Each row is followed by its group and then its class within the group.
[ 18 -21  35 -17 -24 -19  14  11  18  25   7 -62   6  25  32  43 -47  -5
  10  36  13   9 -29 -14 -35 -11 -19  34  11  -2   4  10 -27  -8 -23   4
  10 -81 -13  18   1 -29  -9   5   7  12] -> D/[51]
[-19 -16   0 -41  15 -31  -1  -3   6  38  -6 -10 -12  -6  15  56  -2 -23
   7  50   2 -11  36   4  -1  -2  19  26  22 -76  24   0  12  37  22  -4
 -28 -47 -15 -13 -11   1  30  -1   7   0] -> R/[50]
[ 20  11   3 -16  -6   3  12  11   9  31   7 -35   8  21   2  49 -40 -15
  19   5  28  12 -41 -11 -16 -14 -18  16  21  13 -12  28 -25  -8 -20  -1
  18 -87  12  -2 -22 -24 -23   7   2   1] -> D/[51]
[-10 -14 -26  -2 -20 -39   7   7   9 -35  -9  25  18  16  -3  20 -31   1
 -18 -38  10   4  -7  15 -17 -10  13  15   3  15 -20 -14  20   0 -35   0
   1 -33   7   3  21  -6  -4 -31   1 -68] -> E/[54]
[-13 -27 -11 -58  23  22  -8 -11  -3  99 -27 -22  12 -16 -25  60   4  -3
   5  30  -3 -20 107  -6   0  -8  31   4  15 -63 -11  -9  10  17  39 -11
 -47 -27   8 -25 -13  12  37 -10  14 -11] -> R/[58]
[  7 -24 -15  20 -15 -18  14  10  12 -41   2  11  34   0  -8  18 -24  12
  -5 -48   5   7 -16   5 -17 -10  18 -18  10  42 -28 -19   3 -46 -43   1
   4 -44  17  26   6 -17  17 -37   0 -85] -> E/[54]
[  5 -10   3  14 -11 -45   6   7  13 -32   5  -9  20  12   8   4 -15   7
   0 -24  14  10 -57   3 -14 -10  -3   2  15  22 -27  -3   7 -37 -42   6
   9 -48   8  36   4 -28   9   6   1 -67] -> E/[60]
[ 21   8   9  -4 -10 -16   9   5  19  22  13 -41   5  31  14  21 -49 -15
   8 -10  19  10 -61 -10 -16 -14 -33  27  18   1   9  25 -34   2 -17  -1
  27 -82   8  18   4 -30 -36  15  11   3] -> D/[51]
[ -6 -43  -9 -30   6  32 -12 -13  -4  77 -32  -7  20 -14 -38  36   4  12
  -5  -2  -5 -21  93  -5  10  -3  21  -1   5 -29   3 -12  15 -14  24 -13
 -25 -21  18   3  -2  13  38  -9  16 -68] -> R/[58]
[ 19   7   1 -14  -3 -38  -3   3  23  25  -3 -32   5  36  19  -9 -25 -11
  -3 -37  13   7 -71  -2 -26 -20 -22  21  15  -2  -8  41 -13  -3 -21  10
  25 -87   5  51  23 -33 -15  23  16 -23] -> D/[55]
[-15  -6  -8  12  -2   2   8  10   2 -40   9  -5  26  11 -15   9 -11  18
  -2 -36   4  12   5  -7 -12  -9   5 -21  -2  29 -47   7   4 -39 -15  -5
  -4 -11  13  31  11  -8   5 -21   2 -64] -> E/[54]
[-12 -41  -9 -31  12   1  -4  -6   1  60 -13  -4  10 -10  -6  45  -1  -4
   4   8  -7 -11  68  -2  -2  -9  22   1  13 -57  -5 -18  18  12  21  -5
 -29 -25   1 -24  -1  14  38 -12   5 -26] -> R/[58]
[ 13 -24   4  19 -18  -6   5   6   7 -34   5  -7  36   3 -14  11 -22  25
  -2 -33   3   4   7  -2  -8 -11   6 -21   1  42  -7 -14 -10 -59 -26  -3
   8 -34  12  44   0 -10  28 -13   8 -79] -> E/[60]
[-15 -29   3 -18  26  -9 -16  -9   3  63  -6 -19  -6   4  -7  27 -11  -7
   5  15  -2 -14  31 -12   3  -8   7  24  17 -72   4  13  24  18  45  -8
 -22 -12  -4 -15   4  11   8   7  10 -24] -> R/[50]

Each row is followed by its group and then its class within the group.
[  -6 -126  -23  -32   -7   -4  -10   -4  -44   50   -7    2  -32  -33
  -25   -3   13  -18   36    4  -52  -26  -19   -3   17   30   35    4
   -7   -9 -126   43   21   18   21   37   40    4    9   -4  -18   11
    0  -13   25   -1] -> G/Z
[  8   3   0  -2 -25  -3  -4  12   2  37  -9 -97   6  13 -10  10  -1  -9
   7   1   1  10 -28  23  12  26   6   8  -7  -2 -77  19  -9 -34 -23   9
  49 -24 -10 -10  20  14 -14  -9 -35 -17] -> G/Z
[-37  87   9 -94 -21   7  13 -11  37 -15  -3   5  17  13 -18  21 -15 -12
  -2   9 -25  49 -25 -17   5  52   9  22   4 -14 -27   6  27   5   2   1
  29 -15  -1  -3   4  13   4   9  18 -22] -> G/B
[ -2  11  41  35 -11 -21 -27  24  14  10   1   7 -16 -24  55  12   9  26
   2  24  55   1 -18   1 -38  15  19 -74  33  27   5  -7 -96 -18  38   7
  65 -36 -30   2 -23  40 -28  -2 -69 -10] -> G/H
[-17 -21  65 -12  -2  11   8  -6  -9  64  -8 -10  12   4  27  -8   5  15
  31 -18 -22  44 -22   7 -26  15  -6 -70 -12 -17  76  44  -7  23 -47  -8
  24 -23 -13 -14  -6  14  -7  -5  -8 -25] -> U/T
[ -36  -51   47  -74   14   24   10  -44   -6   26  -64   -9    3  -32
  -51   12  -15  -11   60  -34  -66   33  -26  -14   -2   31   23    0
    2  -24   78   82   45   15 -101  -30    4   11  -24   40  -23   17
  -37    0   79    5] -> U/T
[ -42    0  -53  -22  -29  -10   -2    2    5  -12  -29  -37  -22    0
 -100   21   -1  -17   -1    7  -19  -11  -21    1  -38    1   -1  -11
  -18   27   -8  -20   31    2   49   13   16  -10  -23    8  -18   65
  -32   28  -34  -14] -> G/H
[-37  61  37 -47 -28  -8  10 -43  40  37   2 -22 -12   1 -21  13   3  -2
  -3   9 -15  47 -34 -29   7  61  16  -3  11  29 -64  17  28  19  21 -11
  65 -24  21  15 -26  20  13  -6  13 -21] -> G/B
[ -9  16 -10 -86 -21  33   2  45  13   4  -8 -11  16  -5   6 -23  -9   2
  37   4 -41  34   4 -16  -2  54  30 -17  -4 -49 -34   4 -12 -24  -4 -10
  27  -6   0   5 -29  18   8  26 -53  35] -> U/W
[-10 -24  68 -86   4  25  36 -10   0  56 -18   9  -6   5 -24   0  -7 -11
  75 -11 -87  61  -5 -22  56  -1  17 -37 -15 -73  61  74  57   9 -88 -14
  21  -3   3   3 -26   5  -4   6  74  33] -> U/T
[-63   3  -5 -89 -35   6  10 -11 -19  99 -12  -9 -26  10  -1  -2  13   2
  71  22 -88  33 -24  17  -4   7  -2 -11  -2 -36 -30  41   5  19  13  36
  21  11 -14  -9 -39  36 -22   3 -15   2] -> G/Z
[-51  38  63 -69  -8  20  23   2  53  20  -9 -27  -1  22 -45  26   4 -20
 -41  -9   9 -22 -50  10  18  38  22 -13 -32  11 -39  -1  88  -3 -21 -43
  27 -44 -16  12 -53  30  11  22  47   6] -> G/B
[-20  26  63 -56  13   7  19 -30  47  60 -16   2  23   4 -19   4 -11 -10
  67   7  -5  34  15 -15   3 -11 -15 -47  -7 -41  65  16 -10 -14 -60 -12
  42   2   0  -9  -8 -14  14   1   3  34] -> U/S
[-23  65  30 -27  -6  21  22   2  -8  -6  11 -23 -15  28  45  39  17  12
 -38  28 -24  -9 -28  -5 -22   4  22   1   3  13  39  14  39   3  36 -10
   1 -10  17   6 -17  42 -15   9  41 -23] -> G/B
